Here is a tiny trained network, its code and every weight. The questions are about switching its units off for an input and a class, where a switched-off unit gives its printed mean instead of its output.

import numpy as np


def w(rows, s, z=0):
    codes = np.array(rows[::2]) - 128.0
    scale = np.full(codes.shape[1], s)
    scale[-1] = z or s
    return codes * scale


def f(y):
    return np.maximum(y, 0)


def log_softmax(a):
    a = a - a.max(-1, keepdims=True)
    return a - np.log(np.exp(a).sum(-1, keepdims=True))


def net(x, mask):
    res = np.array(x, float).reshape(1, 3) / 4 @ E
    y = f(res @ A[0][:, :-1].T + A[0][:, -1])
    res = res + np.where(mask, y, B[0][:, -1]) @ B[0][:, :-1]
    return log_softmax(res[-1] @ U[:, :-1].T + U[:, -1])


A, B = {}, {}
E = w([
[254,85,176,117,72],'x0',
[102,106,20,216,35],'x1',
[221,250,90,99,116],'x2',
],0.011)
A[0] = w([
[165,169,111,156,160,111],'n1',
[194,50,185,98,114,119],'n2',
[113,40,92,122,133,102],'n3',
[102,29,131,108,104,119],'n4',
[184,107,157,124,89,134],'n5',
[162,199,112,109,141,99],'n6',
[96,38,136,131,147,132],'n7',
[122,49,115,105,136,137],'n8',
[152,239,105,148,135,112],'n9',
[148,97,72,199,56,117],'n10',
[120,109,79,241,49,138],'n11',
[83,170,150,182,138,105],'n12',
[133,102,63,152,51,93],'n13',
[147,160,111,72,90,93],'n14',
[27,190,92,121,124,87],'n15',
[179,86,220,96,249,107],'n16',
[178,175,99,134,122,137],'n17',
[205,61,145,129,62,98],'n18',
[140,163,89,75,99,123],'n19',
[16,160,104,86,151,94],'n20',
[72,160,91,146,221,193],'n21',
[108,84,133,149,128,116],'n22',
[130,184,113,110,104,138],'n23',
[97,172,73,144,204,94],'n24',
[97,48,193,177,159,95],'n25',
[164,182,96,153,114,97],'n26',
[154,186,124,163,124,110],'n27',
[109,113,112,79,89,253],'n28',
[123,166,208,85,158,132],'n29',
[189,108,202,170,60,115],'n30',
],0.012,0.014)
B[0] = w([
[98,93,115,94,83,158],'n1',
[122,179,131,160,108,211],'n2',
[92,81,127,71,120,165],'n3',
[139,95,120,87,86,187],'n4',
[149,179,136,169,89,190],'n5',
[87,97,132,47,75,178],'n6',
[177,71,155,70,83,196],'n7',
[171,95,135,87,84,175],'n8',
[114,95,117,87,61,196],'n9',
[61,161,82,99,186,203],'n10',
[91,141,92,157,169,225],'n11',
[129,144,185,138,101,150],'n12',
[37,178,102,108,160,183],'n13',
[73,121,176,74,110,156],'n14',
[97,196,153,184,80,179],'n15',
[53,155,85,98,186,248],'n16',
[151,81,122,95,110,189],'n17',
[113,224,198,180,100,199],'n18',
[116,48,128,79,111,168],'n19',
[127,158,183,153,110,190],'n20',
[187,145,142,206,117,226],'n21',
[129,101,140,94,116,158],'n22',
[166,90,121,74,72,172],'n23',
[125,182,211,185,95,169],'n24',
[92,72,112,66,82,194],'n25',
[96,106,122,73,94,169],'n26',
[97,86,123,57,99,162],'n27',
[255,110,62,184,143,243],'n28',
[63,126,48,103,185,209],'n29',
[158,183,205,185,113,198],'n30',
],0.0095,0.015)
U = w([
[123,51,134,92,70,93],'0',
[133,186,201,159,105,88],'1',
[72,150,70,112,195,94],'2',
[254,105,52,151,153,254],'3',
],0.017,0.0092)

Each question gives the input, the list of numbers given to net, and the class t.
The units are the neurons (one row each of A and B). Each row of codes is followed by its name. A weight is (code - 128) times the scale printed after its matrix; where a second scale follows, it is the last column's (A, B and U).
mask holds one flag per neuron, in row order. A switched-off neuron (its flag False) gives its mean, the last column of its row in B, instead of its output. The means were averaged over made-up inputs and are rounded, as every weight is.
A unit's drop is (log p(t) with every unit on - log p(t) with that unit switched off) / (log p(t) with every unit on - log p(t) with every unit switched off).
unit that matters most: the unit with the biggest drop
k most important neurons: the k neurons with the biggest drops, biggest first
drop when u is switched off: that unit's drop, to one decimal
input [0,6,6], class 0: unit that matters most : n16
input [1,8,-5], class 2: 2 most important neurons : n10, n11
input [-1,5,4], class 2: 3 most important neurons : n10, n11, n13
input [2,-4,4], class 0: 2 most important neurons : n10, n11
input [-1,6,-5], class 2: 2 most important neurons : n11, n10
input [-1,-3,-1], class 3: 3 most important neurons : n10, n13, n11
input [8,-7,-3], class 1: 2 most important neurons : n30, n18
input [4,-8,6], class 2: 2 most important neurons : n16, n29
input [-8,-8,-8], class 0: 4 most important neurons : n25, n7, n18, n30
input [-3,2,3], class 3: 2 most important neurons : n18, n25
input [0,8,-7], class 2: 3 most important neurons : n10, n11, n13
input [-8,4,8], class 0: drop when n9 is switched off : 0.5
input [-8,-4,6], class 1: drop when n24 is switched off : 0.3
input [-1,-2,3], class 3: unit that matters most : n25
input [5,7,0], class 2: drop when n10 is switched off : 0.4
